[ 1.15  2.31 -2.94  1.11 -1.95  0.12  0.12 -0.82 -0.69  1.01  0.04  0.42
 -1.50 -2.90  1.76  0.93 -1.85 -3.95  0.72  0.98 -1.38 -0.32 -1.01 -0.28
  1.58 -1.78  1.15 -0.06 -2.34  0.80  1.27] -> 0
[ 0.45 -2.27  0.02 -0.50 -2.05 -2.47 -0.15  0.82 -1.97 -0.72  0.11 -1.27
  2.77  0.92 -1.85  0.70  1.31  3.49 -0.07 -1.60  0.55 -0.26  0.42  0.20
 -0.81 -1.60  1.48  0.10 -0.12 -0.91  0.05] -> 1
[-0.16 -0.12 -1.69  0.56 -4.06 -3.58  0.44 -1.42 -2.60  0.39 -2.16 -0.58
  1.96 -0.70 -4.39 -0.30 -1.46  0.74 -0.04 -3.21 -1.30 -0.20  0.31 -0.28
  1.65 -4.56  2.77  0.66  0.09 -0.22 -0.65] -> 1
[ 1.10  3.22 -0.07  0.78  0.08  2.23  0.76 -0.59  0.12  0.97 -0.73  0.03
 -0.93 -1.16  1.01  0.07 -1.63 -3.83  0.60  0.69 -1.15 -0.27 -0.50 -0.50
  0.60 -1.12  1.31  1.06 -1.56  0.61  0.07] -> 0
[ 0.30  0.07 -0.20 -1.05  0.37 -2.13 -0.13 -0.79 -0.71 -0.62 -1.06  0.65
  0.73 -0.89  2.21  0.36 -2.51  2.42  0.78 -1.35  0.32 -0.52  0.05  0.46
 -1.00 -1.42 -0.11  0.73 -0.74  0.06  0.44] -> 1
[ 1.46  3.90 -0.57  1.44 -1.74  0.23  0.83 -2.31 -0.24  1.23  1.43  1.11
 -2.40 -3.16  2.12 -0.45 -2.25 -2.10  1.30  2.25 -1.20  2.18 -1.21 -0.39
  0.13 -1.55  0.76  0.40 -1.77  1.36  2.04] -> 0
[ 1.13  2.31  1.32  1.16 -0.62  0.09  0.76  0.23 -1.79 -1.94 -0.03  1.68
 -2.11 -3.40  1.62 -1.92 -1.26 -2.58  0.47  0.25 -0.79 -0.27 -0.78  1.20
  1.19 -1.50  2.15  0.22 -2.10  0.90  1.66] -> 0
[ 1.42 -2.12  1.99 -2.22  1.33 -1.40  0.54  0.11 -1.55 -0.87 -3.27 -0.17
  1.89  3.13 -0.25 -0.70 -0.82  4.21  0.10 -1.27  1.05 -1.74 -0.48  0.48
 -1.51 -2.72  0.40  1.15 -0.64  0.34 -0.74] -> 1
[ 0.69  1.96  0.34  0.30 -0.75 -0.46  0.31  0.97 -2.12 -0.12  0.10  0.50
 -0.04 -2.46  0.27  0.37 -0.84 -0.51  0.47 -0.34 -1.28 -0.10 -0.66  0.13
  0.47 -2.32  1.38  0.24 -1.14  0.05  0.26] -> 0
[ 1.68  0.91  0.03 -0.03 -0.55 -0.53  0.56 -0.37 -0.68 -0.18 -1.75 -0.36
 -1.50 -1.31 -0.82 -0.52 -1.46 -1.04  0.55 -1.51 -0.30 -1.20 -0.30 -0.46
  0.62 -2.60  0.78  0.94 -1.65  0.40  0.31] -> 0
[ 1.21  1.84 -0.90 -1.37 -1.64 -0.94  0.94 -0.77 -1.85  0.80 -0.07 -0.91
 -0.20 -2.08 -0.04  0.85 -1.24 -1.76  0.87 -0.54 -2.27 -0.75 -2.63  0.02
  1.00 -2.47  1.86  0.17 -2.18  0.66  1.05] -> 0
[ 1.27  0.47  1.95 -0.66  1.29  0.99  0.88  1.18  0.81  0.06 -1.24  1.43
 -3.95 -1.69  0.88  0.21 -0.98  2.14  1.11 -0.64  0.84 -0.38  0.44  0.85
 -0.40  1.23  0.72  0.49 -1.97  0.31  1.09] -> 0
[ 1.22 -0.23  1.06 -1.27 -0.06 -1.68 -0.26  0.11 -3.62  0.10 -1.54  0.52
  1.02 -0.34 -0.97  0.19 -0.31  0.41  0.83 -1.18 -0.29 -1.53 -1.12  1.00
 -2.47 -3.27  0.38  0.25 -0.44 -0.38  0.05] -> 1
[ 1.39  3.44 -0.13  1.19 -2.16  0.27  0.20 -1.06 -0.50  1.35  0.77  0.88
 -0.72 -2.30  3.18  1.04 -1.44 -2.85  1.50  1.30 -1.82  0.50 -1.72 -1.06
 -0.22 -1.42  0.57 -0.06 -1.69 -0.10  2.36] -> 0
[ 1.59  1.93 -0.29 -4.31 -1.90 -0.57  1.26 -0.63 -0.93  1.23  0.03  0.89
 -0.49 -2.18  1.47  0.24 -0.94 -1.26  1.37  1.19 -1.05  0.11 -1.28 -0.62
  0.09 -0.51  1.13  0.47 -0.77  0.18  1.29] -> 0
[ 1.17 -0.09  0.79 -0.89 -0.71 -1.82  1.05  0.85 -3.09 -0.51  0.03  0.77
  0.00 -1.11 -1.59  0.53 -0.49  4.40 -0.05 -2.26 -0.72 -1.35 -0.43  0.95
 -1.32 -0.32  1.22  0.26 -1.55  0.14  0.37] -> 1
[ 0.12 -3.13 -0.83 -0.43 -0.50 -2.05  0.59 -0.65 -1.02 -0.70 -0.64 -0.96
  2.15  1.60 -1.94 -0.24  1.89  2.55  0.83 -2.04 -0.21 -1.44 -0.49 -1.37
 -0.22 -1.29  0.86  0.40 -0.46  0.06  1.43] -> 1
